Below are the code and all the weights of a small trained network. Each question names an input and a target symbol and asks about switching units off, where a switched-off unit gives its printed mean instead of its output.

import numpy as np


def w(rows, s, z=0):
    codes = np.array(rows[::2]) - 128.0
    scale = np.full(codes.shape[1], s)
    scale[-1] = z or s
    return codes * scale


def f(y):
    return np.maximum(y, 0)


def softmax(a):
    e = np.exp(a - a.max(-1, keepdims=True))
    return e / e.sum(-1, keepdims=True)


def log_softmax(a):
    a = a - a.max(-1, keepdims=True)
    return a - np.log(np.exp(a).sum(-1, keepdims=True))


def net(x, mask):
    ids = ['αβγζηλμξπστφ'.index(c) for c in x.split()]
    T = len(ids)
    res = E[ids] + P[:T]
    q, k, v = (res @ M[0].T for M in (Q, K, V))
    z = softmax(np.where(np.tri(T) > 0, q @ k.T / 4**0.5, -1e9)) @ v
    res = res + np.where(mask[0], z, O[0][:, -1]) @ O[0][:, :-1]
    y = f(res @ A[0][:, :-1].T + A[0][:, -1])
    res = res + np.where(mask[1:13], y, B[0][:, -1]) @ B[0][:, :-1]
    return log_softmax(res[-1] @ U[:, :-1].T + U[:, -1])


Q, K, V, O, A, B = {}, {}, {}, {}, {}, {}
E = w([
[93,139,162,149],'α',
[61,186,186,163],'β',
[243,184,80,165],'γ',
[85,160,126,206],'ζ',
[228,156,121,126],'η',
[214,191,170,87],'λ',
[217,181,137,157],'μ',
[98,181,102,164],'ξ',
[234,182,134,90],'π',
[72,153,170,195],'σ',
[250,204,93,123],'τ',
[101,191,132,97],'φ',
],0.017)
P = w([
[231,125,203,168],'0',
[144,214,101,124],'1',
[168,161,130,161],'2',
[176,159,114,172],'3',
[109,78,117,109],'4',
[140,134,147,88],'5',
[136,151,147,70],'6',
[129,251,69,137],'7',
[156,105,93,165],'8',
[145,119,99,156],'9',
[101,80,113,25],'10',
[135,157,146,89],'11',
],0.016)
Q[0] = w([
[181,149,185,105],'head 0',
[221,142,167,174],'head 0',
[122,187,123,144],'head 0',
[8,84,97,103],'head 0',
],0.016)
K[0] = w([
[201,86,173,232],'head 0',
[200,31,254,126],'head 0',
[127,6,80,114],'head 0',
[79,247,19,77],'head 0',
],0.0099)
V[0] = w([
[104,82,120,254],'head 0',
[141,20,189,101],'head 0',
[161,122,29,134],'head 0',
[186,77,46,177],'head 0',
],0.02)
O[0] = w([
[77,210,86,176,186],'head 0',
[129,212,51,4,2],'head 0',
[150,75,75,176,15],'head 0',
[143,140,12,210,125],'head 0',
],0.017,0.0074)
A[0] = w([
[224,136,156,105,144],'neuron 0',
[86,132,167,182,153],'neuron 1',
[35,148,151,172,151],'neuron 2',
[132,169,63,111,68],'neuron 3',
[137,115,145,173,126],'neuron 4',
[201,98,89,104,8],'neuron 5',
[130,98,172,150,228],'neuron 6',
[133,137,138,218,118],'neuron 7',
[111,170,111,133,155],'neuron 8',
[8,46,117,136,145],'neuron 9',
[172,64,162,155,155],'neuron 10',
[160,133,158,143,195],'neuron 11',
],0.014)
B[0] = w([
[103,44,116,198,167],'neuron 0',
[128,78,177,92,236],'neuron 1',
[94,117,65,180,230],'neuron 2',
[143,47,145,120,174],'neuron 3',
[131,139,169,99,206],'neuron 4',
[2,159,186,76,144],'neuron 5',
[172,161,117,83,233],'neuron 6',
[148,144,192,130,254],'neuron 7',
[173,86,130,130,188],'neuron 8',
[136,148,19,94,196],'neuron 9',
[85,163,122,162,243],'neuron 10',
[119,139,36,112,192],'neuron 11',
],0.011,0.033)
U = w([
[215,177,186,124,134],'α',
[142,62,48,103,172],'β',
[8,116,59,122,94],'γ',
[229,76,164,36,182],'ζ',
[73,141,240,80,56],'η',
[220,99,42,116,171],'λ',
[156,72,139,123,179],'μ',
[160,107,80,184,96],'ξ',
[147,91,254,144,65],'π',
[118,197,6,59,254],'σ',
[120,31,236,96,66],'τ',
[50,113,178,175,32],'φ',
],0.0065,0.0073)

Each question gives the input, a string of symbols that net reads in full, and the target symbol t.
The units are the heads (4 rows each of Q, K, V and O) and the neurons (one row each of A and B). Each row of codes is followed by its name. A weight is (code - 128) times the scale printed after its matrix; where a second scale follows, it is the last column's (O, A, B and U).
mask holds one flag per unit, heads first, then neurons. A switched-off unit (its flag False) gives its mean, the last column of its rows in O or B, instead of its output. The means were averaged over made-up inputs and are rounded, as every weight is.
A unit's drop is (log p(t) with every unit on - log p(t) with that unit switched off) / (log p(t) with every unit on - log p(t) with every unit switched off).
The circuit of an input: a set's keep is (log p(t) with only the set's units on - log p(t) with every unit switched off) / (log p(t) with every unit on - log p(t) with every unit switched off). Starting from the 12 units with the biggest drops (on a tie, the unit counted first), units are removed one at a time, each time the one whose removal leaves the highest keep (on an exact tie, the one counted first), for as long as the keep stays at least 0.8.
units of the circuit, in order: the units of the circuit, biggest drop first
most important unit: the unit with the biggest drop
top k neurons: the k neurons with the biggest drops, biggest first
input γ μ τ η ζ λ, target π: most important unit : neuron 7
input α σ φ φ η α η α, target λ: units of the circuit, in order : (head 0; neuron 10)
input η λ α η π α σ ξ λ ξ τ λ, target β: units of the circuit, in order : (head 0; neuron 3; neuron 6)
input σ ζ γ α, target γ: units of the circuit, in order : (head 0; neuron 2; neuron 6)
input α β φ π π μ, target ζ: top 3 neurons : (neuron 10; neuron 2; neuron 9)
input ζ η λ φ γ α ξ φ σ τ φ, target τ: top 3 neurons : (neuron 1; neuron 10; neuron 4)
input ζ σ σ φ τ λ, target ξ: top 2 neurons : (neuron 2; neuron 8)
input α σ σ β α β, target γ: top 3 neurons : (neuron 2; neuron 7; neuron 4)
input ζ μ α ζ ζ α ξ τ, target ξ: top 3 neurons : (neuron 2; neuron 6; neuron 9)
input α σ γ φ π, target ζ: top 3 neurons : (neuron 2; neuron 10; neuron 9)
input λ η α α α σ α, target σ: units of the circuit, in order : (neuron 7; neuron 0)
input α η τ α λ, target ζ: units of the circuit, in order : (neuron 10; neuron 2)
input η α σ η μ β β τ σ ζ α τ, target β: top 2 neurons : (neuron 7; neuron 3)
input α α τ β σ α ζ β α φ μ ζ, target σ: top 2 neurons : (neuron 7; neuron 3)
input λ α η α ζ, target σ: top 4 neurons : (neuron 9; neuron 6; neuron 11; neuron 10)
input η β γ μ α, target η: units of the circuit, in order : (neuron 10; head 0; neuron 6; neuron 9)
input τ μ β μ, target φ: units of the circuit, in order : (head 0; neuron 5; neuron 10; neuron 9)
input λ σ β τ φ η, target τ: top 2 neurons : (neuron 0; neuron 9)
input σ ξ τ φ ζ λ μ β, target φ: units of the circuit, in order : (neuron 9; head 0; neuron 11)
input λ γ σ α σ, target ξ: top 3 neurons : (neuron 9; neuron 10; neuron 11)
input σ σ ξ, target γ: top 3 neurons : (neuron 2; neuron 6; neuron 7)
input ζ ζ β σ, target φ: units of the circuit, in order : (head 0; neuron 9; neuron 11)
input λ α λ β π σ η η λ π, target τ: top 3 neurons : (neuron 0; neuron 9; neuron 2)
input α α β α σ η, target ζ: units of the circuit, in order : (neuron 2; neuron 10)
input ζ α ζ τ σ λ γ φ, target γ: units of the circuit, in order : (neuron 6)
